Below are the code and all the weights of a small trained network. Each question names an input and a class and asks about switching units off, where a switched-off unit gives its printed mean instead of its output.

import numpy as np


def w(rows, s, z=0):
    codes = np.array(rows[::2]) - 128.0
    scale = np.full(codes.shape[1], s)
    scale[-1] = z or s
    return codes * scale


def f(y):
    return np.maximum(y, 0)


def log_softmax(a):
    a = a - a.max(-1, keepdims=True)
    return a - np.log(np.exp(a).sum(-1, keepdims=True))


def net(x, mask):
    res = np.array(x, float).reshape(1, 8) / 4 @ E
    y = f(res @ A[0][:, :-1].T + A[0][:, -1])
    res = res + np.where(mask, y, B[0][:, -1]) @ B[0][:, :-1]
    return log_softmax(res[-1] @ U[:, :-1].T + U[:, -1])


A, B = {}, {}
E = w([
[189,136,246,94],'x0',
[193,1,94,73],'x1',
[131,128,128,128],'x2',
[111,58,163,220],'x3',
[19,90,161,32],'x4',
[128,129,126,130],'x5',
[127,126,129,126],'x6',
[127,129,130,128],'x7',
],0.0095)
A[0] = w([
[84,163,161,196,102],'N0',
[67,103,172,233,131],'N1',
[97,139,92,143,92],'N2',
[80,113,48,147,96],'N3',
[157,34,100,105,35],'N4',
[59,98,62,190,89],'N5',
[160,66,66,117,86],'N6',
[129,197,21,60,137],'N7',
[14,79,172,42,77],'N8',
[138,116,254,129,114],'N9',
[145,27,72,120,119],'N10',
[168,64,84,83,62],'N11',
[106,218,125,106,128],'N12',
[32,137,206,48,105],'N13',
[80,132,79,160,93],'N14',
[84,115,75,154,88],'N15',
[151,99,168,88,60],'N16',
[123,86,30,128,96],'N17',
[152,125,173,114,85],'N18',
[124,118,141,145,251],'N19',
[222,55,179,75,112],'N20',
[161,135,202,110,53],'N21',
[88,104,144,183,183],'N22',
[180,176,120,38,162],'N23',
[117,95,153,176,87],'N24',
[150,19,137,108,133],'N25',
[90,138,9,161,70],'N26',
[78,116,188,202,134],'N27',
[115,125,51,135,70],'N28',
[118,19,154,178,110],'N29',
[174,157,123,152,79],'N30',
[72,115,136,97,60],'N31',
[67,185,165,156,80],'N32',
[149,192,119,87,108],'N33',
[19,80,145,107,84],'N34',
[184,149,107,173,54],'N35',
[82,99,149,106,108],'N36',
[179,152,215,105,99],'N37',
[76,182,155,157,35],'N38',
[81,143,173,186,127],'N39',
[196,90,92,72,82],'N40',
[206,160,86,147,126],'N41',
[90,118,142,102,58],'N42',
[80,51,171,202,63],'N43',
[185,151,96,168,46],'N44',
[127,56,132,174,145],'N45',
],0.012,0.013)
B[0] = w([
[84,148,146,156,176],'N0',
[129,75,161,107,208],'N1',
[134,147,155,107,148],'N2',
[195,162,151,63,178],'N3',
[114,167,160,163,164],'N4',
[161,136,150,89,188],'N5',
[105,186,145,139,171],'N6',
[118,44,195,110,214],'N7',
[182,121,108,169,217],'N8',
[159,161,121,55,185],'N9',
[76,168,135,151,206],'N10',
[90,172,181,173,164],'N11',
[62,132,147,144,191],'N12',
[175,125,79,192,215],'N13',
[155,176,152,86,164],'N14',
[186,165,131,79,160],'N15',
[137,158,142,128,143],'N16',
[137,161,149,99,178],'N17',
[162,139,170,102,141],'N18',
[97,108,1,84,252],'N19',
[94,180,123,127,203],'N20',
[210,190,164,59,146],'N21',
[94,97,112,101,207],'N22',
[87,25,180,125,203],'N23',
[150,108,203,146,149],'N24',
[87,151,125,157,210],'N25',
[176,147,143,87,185],'N26',
[105,99,138,121,190],'N27',
[148,155,164,121,151],'N28',
[120,75,155,119,199],'N29',
[168,114,71,156,148],'N30',
[181,119,117,159,148],'N31',
[78,175,164,157,171],'N32',
[115,77,164,140,163],'N33',
[193,122,97,162,195],'N34',
[201,117,95,176,151],'N35',
[159,143,91,156,162],'N36',
[171,163,110,63,172],'N37',
[81,192,189,184,150],'N38',
[83,141,130,136,179],'N39',
[82,144,153,175,166],'N40',
[151,95,100,170,184],'N41',
[181,120,123,164,136],'N42',
[150,110,218,123,174],'N43',
[188,121,98,170,149],'N44',
[113,80,127,117,193],'N45',
],0.0092,0.013)
U = w([
[59,238,100,164,119],'0',
[183,215,79,2,59],'1',
[202,119,22,211,59],'2',
[86,128,30,83,255],'3',
[100,49,133,92,36],'4',
[86,137,16,83,238],'5',
],0.0091,0.013)

Each question gives the input, the list of numbers given to net, and the class t.
The units are the neurons (one row each of A and B). Each row of codes is followed by its name. A weight is (code - 128) times the scale printed after its matrix; where a second scale follows, it is the last column's (A, B and U).
mask holds one flag per neuron, in row order. A switched-off neuron (its flag False) gives its mean, the last column of its row in B, instead of its output. The means were averaged over made-up inputs and are rounded, as every weight is.
A unit's drop is (log p(t) with every unit on - log p(t) with that unit switched off) / (log p(t) with every unit on - log p(t) with every unit switched off).
The circuit of an input: a set's keep is (log p(t) with only the set's units on - log p(t) with every unit switched off) / (log p(t) with every unit on - log p(t) with every unit switched off). Starting from the 12 units with the biggest drops (on a tie, the unit counted first), units are removed one at a time, each time the one whose removal leaves the highest keep (on an exact tie, the one counted first), for as long as the keep stays at least 0.8.
circuit, biggest first: the units of the circuit, biggest drop first
k most important neurons: the k neurons with the biggest drops, biggest first
drop when u is switched off: that unit's drop, to one decimal
input [0,-2,-3,-6,4,5,0,3], class 4: 2 most important neurons -> (N7; N23)
input [-6,-2,8,-8,5,-6,-8,-1], class 4: circuit, biggest first -> (N7)
input [8,-6,-3,4,-7,-4,-2,5], class 1: 2 most important neurons -> (N9; N37)
input [-3,-3,3,-8,-1,-6,-5,5], class 4: circuit, biggest first -> (N7; N23)
input [2,-6,-6,4,8,-7,3,1], class 2: circuit, biggest first -> (N13; N8)
input [-8,-2,4,8,2,0,-3,4], class 1: circuit, biggest first -> (N3; N15; N5)
input [-1,8,-1,8,4,-3,-5,7], class 0: circuit, biggest first -> (N10; N25; N4)
input [-1,-2,-8,-8,4,2,-5,1], class 4: circuit, biggest first -> (N7; N23)
input [-4,-6,0,-8,0,2,1,6], class 4: 3 most important neurons -> (N7; N23; N33)
input [4,-6,5,7,-6,-3,-3,3], class 4: 2 most important neurons -> (N1; N27)
input [7,-6,-4,4,-3,5,-7,-5], class 1: 3 most important neurons -> (N9; N37; N21)
input [-6,4,-2,6,8,2,-7,7], class 2: circuit, biggest first -> (N34; N8)
input [7,5,-3,-8,3,0,1,6], class 4: 4 most important neurons -> (N23; N33; N40; N3)
input [7,3,3,-1,7,-4,3,-3], class 1: circuit, biggest first -> (N9)
input [2,-4,7,-5,5,3,3,-4], class 2: circuit, biggest first -> (N13; N8)
input [-8,-7,3,-7,7,1,7,5], class 1: 2 most important neurons -> (N3; N26)
input [-1,3,4,-8,7,2,-1,3], class 4: 2 most important neurons -> (N23; N7)
input [-6,6,-4,-1,3,1,3,-3], class 0: 2 most important neurons -> (N10; N11)
input [-1,-2,-8,-7,-2,7,4,-3], class 4: drop when N7 is switched off -> 0.3
input [0,5,1,7,-6,-3,6,5], class 4: circuit, biggest first -> (N29)
input [3,8,-5,7,-5,5,-5,5], class 0: drop when N20 is switched off -> 0.2
input [3,4,-3,-2,6,4,-5,0], class 2: drop when N15 is switched off -> 0.0
